[  4  24 -10  11  36  -1   8   7  20  12   1   6  -2  -2   7  10  -7   8
   5 -13   7  10]  (73) (34)
[  6  12 -12   5  48  -2   0   2  14   3   1  -4   3  -3  -9  10  -3   2
  -9 -11  -5  -9]  (73) (34)
[  8  15 -12  -5  25  -7 -19   7  16  15   2   6  10  -3 -15   3  -9  26
   2  -6   1  -2]  (73) (34)
[  3  -1  16   5  48   0  -4   1 -19 -13   3  -7   0   4 -14  -3   8 -17
  -2  -9   3   2]  (71) (34)
[ 12  10  -4   2  61  10   2   3   6  -5   6  -2  -2  -2 -16  20   4  -1
   2  -6   4  -2]  (73) (34)
[  4   3   4  -4  16  -2  -2   8  19  -3   6  -8  -6   6 -19  -2   2 -15
   5  -7  -5  -1]  (73) (34)
[  0  14   0   8   4  -4   3  -2 -13 -14  -6   4   6  -6   6   9  10 -14
  -3   6  -3   1]  (73) (42)
[  6  10 -12  -4  27   2  -6   5  36   7   0   5  -1  -5  -6 -40  -2   7
  -2  16   3  -9]  (73) (34)
[  3  13 -14  -4  51  -2   0   5  48   8 -28  -3   5  -9 -14  10   1  10
   2  -4   3   5]  (73) (34)
[  7   8  -2  -4  12  -1  -5  -2   7   7  -4   0  -7  -8   4  13   7  13
  -1  -2  -6 -15]  (71) (34)
[-11  10   6  14  23   5  -1  -1 -18 -12   7   0  -2   1  19 -14  -1 -30
  -3  -3   5   0]  (71) (42)
[ 0  8 -4  1 15  0 -1  2 10 11  0 -8 -3  3 -8  7  6 -1  4 -4  3  1]  (71) (34)

[  4   4   9   3  31   2  11 -13   2 -12   1  13  -1 -12   4  10  10  20
   3  -1   7  24]  [59] (93)
[ 21  -3  -3  -1  19   4  15  12 -62 -18   0 -10 -16 -18  34  29  -7  40
  -7   9   9  -4]  [70] (92)
[  7   6  15  -1  17   4   9   9   3 -23   8  -9  -6 -17   8  19  -7  16
  -5 -11   8  18]  [70] (92)
[ 13  10  28  -1  40   3  20   0  12  -2   2  -7 -10 -32   4  38  10  37
 -18 -20   3   1]  [70] (94)
[ 11   5   3   1   6   7   4  15 -33 -16   3  -5  -1   2  23  23 -13  37
   0   7   5   6]  [70] (92)
[ 14  13  13  -1  21   5  12 -16  12 -28  -1  15   8  -5   5   0   0  30
   1  19   2  11]  [60] (87)
[ 14  18   2  -5  11   8  -4   5 -16 -13   9  26   2  -6   1  23  -6  21
   3 -15  11  44]  [70] (94)
[ 14  12  -3  -1  14   6   9 -10 -69  -8   2  17 -16 -19  11  26   0  49
  -1   8   1  22]  [70] (94)
[ 15   3  -5  11  20   2  13   4 -31 -14  -2  -3 -18  16  17  27   5  36
  -7  -5   5  13]  [63] (93)
[ 16  21  -6  -3  13   4   6   3 -26 -18   3  21  -2  -7  15  13  -7  22
   6  -1   9  23]  [69] (94)
[  6  12   1  -4   8   4   3 -14  29 -24  -6   8  18   8   9  -5  -4  24
   4   1  -2  16]  [59] (87)
[ 12   3   6   0  15   6  11 -14 -37   3   5  -2  -7 -13   9  10  -8  34
  -3 -11  12  18]  [70] (93)
[ 17  11  22   1  14  10  11  -3  35 -13   1  24  10  -4  -6  13 -10  16
   5  -4  11  26]  [70] (92)
[ 14  15   9  -4  19   7  11 -14 -28  -4  12  26  -1 -14  -2  18   0  35
   1  -6  10  19]  [70] (94)
[ 10  -2  14   8  17  -1   9   6 -21   1   7   7  -4 -22   6  25  -9  14
  -5   2  12  12]  [70] (92)
[ 17   3   5  -4  16   5   6   5 -27 -17   6  23   0 -14   6  35  -9  31
   7  -5  21  33]  [70] (94)
[ 27  14  -3 -11  13   5  12 -20 -15 -35   1   0  19  -8  24   1  -8  36
   1   6   8  23]  [70] (87)
[  8  11   5  -2  10   5  -1  -3  -4  -5   6   0  -1 -11   7  17 -17  29
  -4  -1   9  21]  [70] (94)
[ 11   6   4   5  19   5  10  17  10 -13   4  -1  -3 -11  -3  14 -15  20
  -8 -11   7  23]  [70] (92)
[ 16   5  -7   8  17  17  11  12 -19 -32   0  31 -13  15   4  18  -8  28
   2   0  12  39]  [60] (92)
[ 16  -8  -5  20  25   3  17 -26 -82  -5 -15 -22 -25 -31  25  38  14  45
  -9   7  16  -8]  [63] (92)
[ 14  10   6   3  17   3   7   0  -9 -14  11   4   3  -6   1  20  -5  25
  -3 -16  11  32]  [70] (92)
[  7  10   4  -6  11   3   0 -12  36 -20   6   6  17  -6  10   8 -10  19
   1   6   5  31]  [63] (87)
[  6   4   0   2  17   4   5   8  12 -27  -4  21   8   4   4  20  -5  18
   0   3   2  26]  [59] (92)
[ 14  10   5   7  19   7   7  -9 -46  -4   0  10 -18 -10   3  23  -5  39
  -5  -3  20  17]  [63] (94)
[ 21   8   1   3  12   8   9  -8 -30  -7  13  13  -1 -13   8  29 -16  29
   0  -5  12  33]  [70] (93)
[ 16  21   7  -4  13   9   4  -6 -10 -14   4  20   6  -5   1  18  -7  28
   4  -5  11  39]  [70] (93)
[  9   5   2   2  21   7  11  -1 -42 -17   3  18 -10  -8  12  24  10  40
  -3   1   7  14]  [63] (94)
[ 16  10   2   3  12   7   9  21 -16 -16   1   4  -6  -7  11  23 -11  25
  -1   1   5  13]  [70] (92)

[ -8 -11 -10 -21   0  -1   4   6   5   5  -6  -5 -11   6  16 -10  14  -1
  -2   9  -5   7]  (38) (239)
[  2  -5 -10  18  -7  -1   0  -3  -9   1  -2  -1  -2   0  14  -6  17  -8
   4   6  -5   0]  (40) (239)
[-1 -5 -6  4 -2 -4 -1  2 -6 -1 -3 -1 -1  0 12 -1 10 -6  1 10 -6  5]  (40) (239)
[ -4  -4  -8  25  -2   6  -3   8 -16  -8   4  -2   0  14   0  -3  11  -4
  -5  -7 -13  -4]  (40) (231)
[ -5 -10  -2 -17   0  -3   7  -4   1  -3   0  -3  -7  -5  11  -1  17  -1
  -2   6  -2  -1]  (38) (239)
